Here is a tiny trained network, its code and every weight. The questions are about switching its units off for an input and a class, where a switched-off unit gives its printed mean instead of its output.

import numpy as np


def w(rows, s, z=0):
    codes = np.array(rows[::2]) - 128.0
    scale = np.full(codes.shape[1], s)
    scale[-1] = z or s
    return codes * scale


def norm(h):
    return h / np.sqrt((h * h).mean(-1, keepdims=True) + 1e-5)


def f(y):
    return np.maximum(y, 0)


def log_softmax(a):
    a = a - a.max(-1, keepdims=True)
    return a - np.log(np.exp(a).sum(-1, keepdims=True))


def net(x, mask):
    res = np.array(x, float).reshape(1, 8) / 4 @ E
    u = 0
    for l in range(3):
        y = f(norm(res) @ A[l][:, :-1].T + A[l][:, -1])
        res = res + np.where(mask[u : u + 9], y, B[l][:, -1]) @ B[l][:, :-1]
        u += 9
    return log_softmax(norm(res)[-1] @ U[:, :-1].T + U[:, -1])


A, B = {}, {}
E = w([
[82,19,159,136,26,46,74,118,139,111,160,175],'x0',
[137,73,153,104,173,96,152,173,183,192,156,128],'x1',
[59,91,136,172,180,199,162,119,125,160,170,132],'x2',
[170,89,123,178,123,142,69,254,206,98,95,87],'x3',
[121,143,141,168,95,201,82,142,42,94,66,102],'x4',
[186,188,138,93,134,62,126,115,18,225,72,172],'x5',
[158,129,105,42,118,89,156,141,141,139,69,242],'x6',
[159,116,140,242,124,54,94,163,141,173,128,186],'x7',
],0.007)
A[0] = w([
[71,145,94,77,163,246,194,84,116,95,130,114,124],'0.n1',
[57,15,146,197,31,172,84,141,132,81,149,154,136],'0.n2',
[104,144,142,101,145,123,140,65,74,110,138,116,2],'0.n3',
[120,181,189,197,154,161,93,187,112,143,84,103,129],'0.n4',
[127,190,103,185,115,46,139,16,71,133,162,106,139],'0.n5',
[132,142,109,222,203,163,114,228,128,162,113,158,113],'0.n6',
[104,87,149,41,127,23,172,81,128,189,153,187,107],'0.n7',
[131,78,189,127,143,149,135,114,92,255,130,198,85],'0.n8',
[95,117,119,21,102,91,88,122,119,112,147,117,99],'0.n9',
],0.007)
B[0] = w([
[118,189,168,92,171,175,151,71,92,130,165,92,219],'0.n1',
[2,166,211,96,88,64,59,190,71,77,139,106,238],'0.n2',
[102,121,150,136,103,188,151,150,137,129,171,106,140],'0.n3',
[189,131,149,123,194,132,122,146,144,176,141,100,193],'0.n4',
[125,160,194,107,103,143,97,192,92,85,100,163,223],'0.n5',
[207,99,108,124,182,156,136,63,154,197,149,179,207],'0.n6',
[131,91,72,127,227,77,207,160,207,234,249,205,254],'0.n7',
[68,111,135,115,202,131,113,74,148,172,136,140,194],'0.n8',
[190,141,147,116,133,117,136,120,161,175,117,195,178],'0.n9',
],0.0088,0.007)
A[1] = w([
[133,72,107,168,107,102,207,49,102,158,135,145,12],'1.n1',
[62,101,156,156,93,81,63,116,148,93,150,132,144],'1.n2',
[74,51,126,219,49,119,129,93,155,68,162,86,76],'1.n3',
[146,115,86,99,208,166,140,126,201,128,147,165,205],'1.n4',
[158,133,148,107,2,127,102,141,69,116,9,184,3],'1.n5',
[156,179,206,110,124,118,96,161,55,166,142,178,123],'1.n6',
[122,110,149,126,111,228,188,109,82,128,158,115,26],'1.n7',
[157,180,157,106,166,130,169,181,121,113,96,148,8],'1.n8',
[77,153,138,61,150,231,168,105,130,96,147,122,145],'1.n9',
],0.0091,0.0039)
B[1] = w([
[184,133,115,141,125,143,89,169,117,157,123,150,142],'1.n1',
[101,121,127,72,95,121,145,195,148,97,115,157,194],'1.n2',
[104,125,106,70,119,72,151,202,116,67,143,144,156],'1.n3',
[165,93,145,163,64,137,141,109,137,163,103,105,245],'1.n4',
[198,91,2,86,81,94,96,137,166,173,72,151,157],'1.n5',
[119,175,144,100,86,117,81,97,94,96,102,111,219],'1.n6',
[123,140,156,175,159,158,89,87,112,152,107,60,158],'1.n7',
[133,123,170,121,111,95,125,113,136,136,84,155,154],'1.n8',
[86,156,164,175,146,146,99,52,141,74,104,61,202],'1.n9',
],0.011)
A[2] = w([
[92,122,124,129,63,104,130,217,123,9,120,40,107],'2.n1',
[111,149,147,97,49,105,121,68,103,174,32,176,125],'2.n2',
[106,124,126,138,186,103,37,167,10,226,112,109,122],'2.n3',
[146,97,134,99,171,130,248,59,153,131,184,221,4],'2.n4',
[96,3,139,127,131,147,90,209,196,112,162,65,75],'2.n5',
[138,170,97,69,93,141,206,94,222,28,161,161,5],'2.n6',
[140,123,93,62,173,65,177,80,136,244,212,173,138],'2.n7',
[128,182,66,54,137,200,163,55,150,83,94,112,69],'2.n8',
[182,97,25,186,249,139,144,175,170,193,163,165,130],'2.n9',
],0.0069,0.0039)
B[2] = w([
[92,135,191,99,109,95,164,200,110,154,254,197,200],'2.n1',
[99,123,156,101,62,100,121,146,94,68,140,74,207],'2.n2',
[107,173,171,218,170,202,170,62,136,74,111,69,185],'2.n3',
[194,46,90,188,77,138,187,98,141,186,117,157,183],'2.n4',
[44,201,176,69,138,183,125,172,38,59,192,124,176],'2.n5',
[141,190,170,193,241,191,178,39,118,117,196,47,143],'2.n6',
[129,56,148,201,139,147,182,214,197,168,163,137,255],'2.n7',
[99,124,195,142,178,181,144,137,86,82,220,123,163],'2.n8',
[205,64,102,159,54,129,218,157,230,176,211,183,212],'2.n9',
],0.0074,0.0085)
U = w([
[197,122,31,82,41,56,90,136,111,97,50,135,8],'0',
[214,40,92,177,172,100,205,114,210,234,172,167,252],'1',
[12,146,173,89,106,44,139,197,93,48,196,159,205],'2',
[99,168,194,195,224,220,134,23,92,121,137,38,118],'3',
],0.011,0.0038)

Each question gives the input, the list of numbers given to net, and the class t.
The units are the neurons (one row each of A and B). Each row of codes is followed by its name. A weight is (code - 128) times the scale printed after its matrix; where a second scale follows, it is the last column's (A, B and U).
mask holds one flag per neuron, layer by layer. A switched-off neuron (its flag False) gives its mean, the last column of its row in B, instead of its output. The means were averaged over made-up inputs and are rounded, as every weight is.
A unit's drop is (log p(t) with every unit on - log p(t) with that unit switched off) / (log p(t) with every unit on - log p(t) with every unit switched off).
The circuit of an input: a set's keep is (log p(t) with only the set's units on - log p(t) with every unit switched off) / (log p(t) with every unit on - log p(t) with every unit switched off). Starting from the 12 units with the biggest drops (on a tie, the unit counted first), units are removed one at a time, each time the one whose removal leaves the highest keep (on an exact tie, the one counted first), for as long as the keep stays at least 0.8.
circuit, biggest first: the units of the circuit, biggest drop first
most important unit: the unit with the biggest drop
top k neurons: the k neurons with the biggest drops, biggest first
drop when u is switched off: that unit's drop, to one decimal
input [3,3,0,-7,0,0,6,-6], class 1: most important unit => 0.n7
input [7,-3,-8,-5,1,8,-5,3], class 0: circuit, biggest first => 1.n5, 0.n5
input [-3,-4,1,-3,5,8,-2,8], class 0: circuit, biggest first => 0.n7, 1.n5
input [1,-4,-6,0,-3,4,2,8], class 0: top 2 neurons => 0.n5, 1.n6
input [0,7,6,3,-2,-8,7,-4], class 3: top 2 neurons => 0.n1, 1.n9
input [-4,1,-7,-5,2,-1,-4,6], class 0: circuit, biggest first => 0.n5, 0.n7, 1.n5
input [2,-1,-2,8,6,-1,6,-2], class 0: top 2 neurons => 1.n5, 0.n7
input [2,1,3,-8,-7,-3,-7,-1], class 3: top 3 neurons => 1.n9, 0.n1, 0.n5
input [-7,0,2,-4,-2,-8,8,5], class 3: top 3 neurons => 1.n9, 0.n1, 0.n7
input [5,-8,-1,2,-3,4,4,1], class 0: top 3 neurons => 1.n5, 0.n8, 0.n1
input [1,4,7,-8,2,-5,-8,0], class 2: top 4 neurons => 0.n2, 1.n3, 0.n6, 1.n2
input [2,-3,2,3,0,1,2,8], class 2: top 3 neurons => 0.n2, 1.n2, 0.n7
input [-8,-3,-5,-3,-4,6,0,3], class 2: top 2 neurons => 2.n2, 1.n4
input [8,-6,-5,4,-2,5,5,3], class 0: circuit, biggest first => 1.n5
input [3,8,6,8,6,8,-4,-5], class 3: top 2 neurons => 0.n7, 2.n3
input [6,7,2,-7,5,-2,8,1], class 1: drop when 0.n7 is switched off => 1.4
input [2,-5,1,1,-6,-2,-1,-5], class 3: drop when 1.n9 is switched off => 0.1
input [5,2,-4,5,-4,-5,7,1], class 2: drop when 0.n2 is switched off => 0.4
input [-3,-8,-3,2,-4,0,3,2], class 0: drop when 1.n5 is switched off => 0.2
input [-6,-8,7,8,1,5,-2,6], class 1: most important unit => 0.n6
